Below are the code and all the weights of a small trained network. Each question names an input and a class and asks about switching units off, where a switched-off unit gives its printed mean instead of its output.

import numpy as np


def w(rows, s, z=0):
    codes = np.array(rows[::2]) - 128.0
    scale = np.full(codes.shape[1], s)
    scale[-1] = z or s
    return codes * scale


def norm(h):
    return h / np.sqrt((h * h).mean(-1, keepdims=True) + 1e-5)


def f(y):
    return y / 2 * (1 + np.tanh(0.7978845608 * (y + 0.044715 * y**3)))


def log_softmax(a):
    a = a - a.max(-1, keepdims=True)
    return a - np.log(np.exp(a).sum(-1, keepdims=True))


def net(x, mask):
    res = np.array(x, float).reshape(1, 7) / 4 @ E
    u = 0
    for l in range(4):
        y = f(norm(res) @ A[l][:, :-1].T + A[l][:, -1])
        res = res + np.where(mask[u : u + 8], y, B[l][:, -1]) @ B[l][:, :-1]
        u += 8
    return log_softmax(norm(res)[-1] @ U[:, :-1].T + U[:, -1])


A, B = {}, {}
E = w([
[133,25,167,39,211,150,68,54,129,141],'x0',
[126,128,131,127,129,125,128,128,131,130],'x1',
[114,179,92,134,157,185,137,90,151,146],'x2',
[22,228,180,42,95,91,80,106,58,168],'x3',
[131,112,95,145,124,74,175,74,87,140],'x4',
[254,224,202,115,174,139,174,109,72,10],'x5',
[49,108,118,54,155,112,231,156,161,71],'x6',
],0.0057)
A[0] = w([
[112,219,55,107,203,206,132,64,190,164,85],'L0N0',
[95,214,74,172,142,114,124,232,184,115,249],'L0N1',
[103,152,184,128,176,206,62,255,171,116,136],'L0N2',
[66,129,86,62,159,97,159,192,162,47,12],'L0N3',
[163,63,184,63,37,34,79,197,114,80,84],'L0N4',
[121,84,157,89,158,115,87,80,141,106,5],'L0N5',
[139,43,198,147,120,100,159,211,83,151,86],'L0N6',
[83,165,156,169,178,140,138,113,144,146,2],'L0N7',
],0.0065,0.0047)
B[0] = w([
[176,146,84,105,210,2,117,193,132,154,148],'L0N0',
[175,124,123,107,81,73,180,121,133,162,255],'L0N1',
[102,91,77,167,107,65,131,51,49,92,178],'L0N2',
[83,173,167,162,148,127,137,64,197,123,152],'L0N3',
[158,194,56,118,215,75,126,143,142,170,163],'L0N4',
[172,77,186,126,198,117,122,89,117,129,130],'L0N5',
[137,187,56,98,167,108,101,133,162,132,143],'L0N6',
[208,166,113,113,128,172,62,153,181,163,104],'L0N7',
],0.0091,0.006)
A[1] = w([
[185,71,107,213,94,125,37,100,18,107,117],'L1N0',
[110,135,192,68,24,249,45,214,173,88,2],'L1N1',
[124,99,117,142,145,6,134,61,44,162,147],'L1N2',
[199,150,186,220,95,125,25,128,111,195,71],'L1N3',
[133,73,125,106,107,155,190,166,122,154,70],'L1N4',
[89,64,144,105,145,17,230,79,157,49,120],'L1N5',
[147,156,168,104,130,141,109,219,66,2,97],'L1N6',
[99,161,86,208,89,95,219,136,46,115,171],'L1N7',
],0.0055,0.0061)
B[1] = w([
[35,216,139,125,185,153,119,65,228,75,189],'L1N0',
[140,226,183,69,116,15,2,156,134,213,114],'L1N1',
[155,132,53,146,138,231,124,39,136,78,253],'L1N2',
[27,201,216,178,167,91,206,80,229,124,159],'L1N3',
[153,153,202,142,22,146,26,67,151,169,118],'L1N4',
[46,231,135,191,176,230,82,75,179,95,229],'L1N5',
[209,179,100,83,172,161,168,61,123,102,143],'L1N6',
[174,33,102,91,175,62,107,20,90,55,254],'L1N7',
],0.0058,0.0059)
A[2] = w([
[199,107,134,77,117,164,131,115,79,143,3],'L2N0',
[203,158,192,252,120,88,11,62,89,234,131],'L2N1',
[233,82,132,187,125,144,162,162,249,88,45],'L2N2',
[105,177,168,2,126,70,70,69,37,175,153],'L2N3',
[165,64,166,36,185,186,60,77,158,119,56],'L2N4',
[125,127,96,140,143,124,156,21,63,135,144],'L2N5',
[59,232,223,49,72,55,148,127,24,177,79],'L2N6',
[195,166,150,74,159,163,158,89,137,62,149],'L2N7',
],0.0058,0.0033)
B[2] = w([
[133,99,141,120,71,86,147,82,159,102,112],'L2N0',
[44,140,163,41,168,101,216,119,228,45,164],'L2N1',
[111,119,97,71,96,189,82,204,162,48,172],'L2N2',
[157,71,96,164,170,194,162,214,158,114,193],'L2N3',
[141,76,126,171,192,109,131,143,35,164,171],'L2N4',
[110,134,73,162,87,120,31,127,113,83,254],'L2N5',
[179,73,96,117,84,193,138,222,204,42,155],'L2N6',
[121,125,146,73,38,149,98,113,136,254,225],'L2N7',
],0.0084,0.0061)
A[3] = w([
[106,188,124,206,39,79,221,140,140,66,15],'L3N0',
[167,155,141,222,40,16,188,206,83,127,33],'L3N1',
[236,228,232,142,127,204,164,129,43,129,4],'L3N2',
[161,156,90,159,105,111,83,81,172,167,198],'L3N3',
[122,104,69,200,132,206,60,208,136,81,144],'L3N4',
[186,171,58,89,211,35,103,165,182,141,71],'L3N5',
[11,65,97,194,85,70,72,152,188,254,23],'L3N6',
[99,74,158,147,68,102,109,197,144,253,76],'L3N7',
],0.0075,0.0027)
B[3] = w([
[100,74,171,117,232,158,68,120,166,211,246],'L3N0',
[83,12,165,135,200,173,45,161,54,166,181],'L3N1',
[132,118,144,140,14,2,177,75,101,171,172],'L3N2',
[109,181,110,71,111,131,125,108,77,148,255],'L3N3',
[155,177,113,120,24,158,101,150,132,102,246],'L3N4',
[66,218,130,104,146,117,177,251,70,173,186],'L3N5',
[248,204,230,96,85,72,169,90,49,108,224],'L3N6',
[214,148,126,67,102,89,232,46,118,97,127],'L3N7',
],0.0093,0.005)
U = w([
[207,127,187,79,59,47,204,73,96,156,112],'0',
[165,82,106,117,80,189,117,196,183,62,131],'1',
[117,7,174,154,231,122,56,123,79,199,88],'2',
[31,186,216,130,189,91,189,71,237,85,85],'3',
[157,199,90,84,184,53,145,201,79,133,78],'4',
[121,151,82,171,122,119,92,58,65,69,79],'5',
[116,146,129,99,107,120,100,111,108,147,250],'6',
[126,183,156,242,113,130,111,136,102,163,1],'7',
],0.014,0.0097)

Each question gives the input, the list of numbers given to net, and the class t.
The units are the neurons (one row each of A and B). Each row of codes is followed by its name. A weight is (code - 128) times the scale printed after its matrix; where a second scale follows, it is the last column's (A, B and U).
mask holds one flag per neuron, layer by layer. A switched-off neuron (its flag False) gives its mean, the last column of its row in B, instead of its output. The means were averaged over made-up inputs and are rounded, as every weight is.
A unit's drop is (log p(t) with every unit on - log p(t) with that unit switched off) / (log p(t) with every unit on - log p(t) with every unit switched off).
The circuit of an input: a set's keep is (log p(t) with only the set's units on - log p(t) with every unit switched off) / (log p(t) with every unit on - log p(t) with every unit switched off). Starting from the 12 units with the biggest drops (on a tie, the unit counted first), units are removed one at a time, each time the one whose removal leaves the highest keep (on an exact tie, the one counted first), for as long as the keep stays at least 0.8.
units of the circuit, in order: the units of the circuit, biggest drop first
unit that matters most: the unit with the biggest drop
k most important neurons: the k neurons with the biggest drops, biggest first
k most important neurons of layer l: the k neurons of layer l with the biggest drops, biggest first
input [4,-1,-8,0,7,4,-4], class 4: units of the circuit, in order	L0N4, L3N5
input [-8,5,-5,-7,1,-5,-3], class 2: units of the circuit, in order	L3N1
input [-6,5,-7,4,7,-6,-2], class 4: 3 most important neurons	L2N7, L0N4, L0N2
input [-3,4,1,7,-7,-6,7], class 1: 4 most important neurons	L2N6, L2N7, L1N0, L2N3
input [7,-2,-5,1,6,1,0], class 2: 3 most important neurons	L0N5, L2N4, L0N2
input [-7,6,7,1,-4,8,8], class 0: 2 most important neurons	L2N7, L3N2
input [-3,-8,2,8,8,8,-6], class 0: 3 most important neurons	L3N2, L0N2, L1N6
input [-8,8,-7,5,4,7,5], class 2: units of the circuit, in order	L3N1, L3N0
input [8,6,8,8,-4,4,0], class 1: units of the circuit, in order	L2N3, L2N6
input [4,-3,5,-7,7,-1,6], class 1: units of the circuit, in order	L0N2, L2N2
input [5,4,7,-4,1,-3,-4], class 4: units of the circuit, in order	L0N0, L3N5
input [6,8,6,-8,1,5,-6], class 1: units of the circuit, in order	L2N2, L1N7
input [6,1,7,-5,5,-4,-7], class 3: 2 most important neurons of layer 2	L2N1, L2N7
input [3,8,-8,0,8,-8,3], class 0: units of the circuit, in order	L3N6
input [1,-3,2,-4,1,3,3], class 1: 4 most important neurons	L2N2, L0N2, L1N0, L3N6
input [8,-5,2,0,2,8,-3], class 0: units of the circuit, in order	L3N2, L1N7
input [-3,-3,6,0,-3,-5,4], class 4: 3 most important neurons	L0N0, L2N7, L3N5
input [6,-7,-3,-6,-8,2,5], class 5: 3 most important neurons	L0N2, L1N5, L2N3
input [-1,7,8,-5,0,3,-2], class 4: 2 most important neurons	L0N0, L3N5
input [6,2,7,8,-4,5,2], class 1: unit that matters most	L2N3
input [-1,-8,-8,-5,-6,-7,0], class 4: 4 most important neurons	L0N4, L0N6, L2N7, L3N5
